Below are the code and all the weights of a small trained network. Each question names an input and a class and asks about switching units off, where a switched-off unit gives its printed mean instead of its output.

import numpy as np


def w(rows, s, z=0):
    codes = np.array(rows[::2]) - 128.0
    scale = np.full(codes.shape[1], s)
    scale[-1] = z or s
    return codes * scale


def f(y):
    return y / 2 * (1 + np.tanh(0.7978845608 * (y + 0.044715 * y**3)))


def log_softmax(a):
    a = a - a.max(-1, keepdims=True)
    return a - np.log(np.exp(a).sum(-1, keepdims=True))


def net(x, mask):
    res = np.array(x, float).reshape(1, 3) / 4 @ E
    y = f(res @ A[0][:, :-1].T + A[0][:, -1])
    res = res + np.where(mask, y, B[0][:, -1]) @ B[0][:, :-1]
    return log_softmax(res[-1] @ U[:, :-1].T + U[:, -1])


A, B = {}, {}
E = w([
[78,153,186,254,179],'x0',
[143,37,56,163,85],'x1',
[229,134,185,174,125],'x2',
],0.0094)
A[0] = w([
[246,151,138,135,129,86],'N1',
[182,129,93,45,109,111],'N2',
[96,155,131,223,118,86],'N3',
[155,57,77,162,136,66],'N4',
[156,126,111,73,130,33],'N5',
[233,110,169,165,128,141],'N6',
[146,60,96,152,97,136],'N7',
[115,93,116,134,113,20],'N8',
[203,127,162,131,135,19],'N9',
[70,114,101,102,152,62],'N10',
[111,182,161,91,131,50],'N11',
[190,133,136,145,143,70],'N12',
[129,152,192,74,147,43],'N13',
[137,188,191,66,134,149],'N14',
[137,125,104,149,179,2],'N15',
[126,205,151,98,119,84],'N16',
[98,139,103,101,137,22],'N17',
[94,118,141,174,160,74],'N18',
[178,88,131,150,136,37],'N19',
[83,131,161,187,118,64],'N20',
[58,131,89,124,118,33],'N21',
[172,136,135,148,113,50],'N22',
[127,114,146,82,137,22],'N23',
[175,116,137,36,139,100],'N24',
[143,146,108,128,173,29],'N25',
[169,136,100,84,105,77],'N26',
[9,113,95,84,131,103],'N27',
[137,77,101,163,121,156],'N28',
],0.012,0.0052)
B[0] = w([
[111,128,134,62,44,212],'N1',
[75,109,211,151,196,254],'N2',
[93,118,217,167,157,221],'N3',
[201,149,86,244,103,201],'N4',
[121,103,200,208,87,164],'N5',
[98,118,106,14,90,240],'N6',
[176,158,60,186,154,224],'N7',
[146,107,130,214,41,126],'N8',
[133,118,157,151,3,158],'N9',
[140,127,134,125,36,158],'N10',
[177,121,97,219,70,160],'N11',
[119,126,135,126,60,152],'N12',
[176,142,98,230,64,165],'N13',
[174,140,36,171,174,224],'N14',
[137,114,168,207,60,113],'N15',
[186,132,78,207,105,173],'N16',
[136,97,159,178,30,128],'N17',
[118,78,193,165,129,176],'N18',
[157,124,137,173,37,145],'N19',
[106,85,197,180,136,186],'N20',
[155,111,162,148,6,158],'N21',
[131,133,143,150,59,134],'N22',
[146,110,172,195,68,125],'N23',
[91,107,207,164,167,222],'N24',
[146,104,144,182,80,109],'N25',
[108,108,191,186,132,188],'N26',
[122,137,120,14,43,234],'N27',
[156,160,96,166,171,203],'N28',
],0.025,0.0072)
U = w([
[47,101,240,150,163,105],'0',
[95,133,135,35,16,88],'1',
[179,157,68,184,134,78],'2',
[56,162,94,15,254,253],'3',
],0.0096,0.004)

Each question gives the input, the list of numbers given to net, and the class t.
The units are the neurons (one row each of A and B). Each row of codes is followed by its name. A weight is (code - 128) times the scale printed after its matrix; where a second scale follows, it is the last column's (A, B and U).
mask holds one flag per neuron, in row order. A switched-off neuron (its flag False) gives its mean, the last column of its row in B, instead of its output. The means were averaged over made-up inputs and are rounded, as every weight is.
A unit's drop is (log p(t) with every unit on - log p(t) with that unit switched off) / (log p(t) with every unit on - log p(t) with every unit switched off).
The circuit of an input: a set's keep is (log p(t) with only the set's units on - log p(t) with every unit switched off) / (log p(t) with every unit on - log p(t) with every unit switched off). Starting from the 12 units with the biggest drops (on a tie, the unit counted first), units are removed one at a time, each time the one whose removal leaves the highest keep (on an exact tie, the one counted first), for as long as the keep stays at least 0.8.
circuit, biggest first: the units of the circuit, biggest drop first
unit that matters most: the unit with the biggest drop
k most important neurons: the k neurons with the biggest drops, biggest first
drop when u is switched off: that unit's drop, to one decimal
input [3,-6,-6], class 1: circuit, biggest first -> [N27]
input [-8,8,3], class 0: 4 most important neurons -> [N2 N24 N26 N14]
input [4,6,5], class 2: 3 most important neurons -> [N4 N27 N7]
input [-6,7,-3], class 2: 2 most important neurons -> [N7 N4]
input [6,8,8], class 1: 3 most important neurons -> [N6 N1 N14]
input [-7,7,0], class 0: 3 most important neurons -> [N2 N24 N26]
input [-4,-6,-5], class 2: 2 most important neurons -> [N14 N6]
input [1,-4,-2], class 2: 2 most important neurons -> [N6 N2]
input [2,4,-1], class 2: 2 most important neurons -> [N6 N2]
input [-8,-8,-4], class 0: 2 most important neurons -> [N2 N24]
input [-1,-5,-7], class 1: drop when N27 is switched off -> 0.4
input [-5,4,-1], class 0: drop when N2 is switched off -> 0.3
input [-6,5,-2], class 0: drop when N2 is switched off -> 0.9
input [6,-2,-8], class 1: unit that matters most -> N27
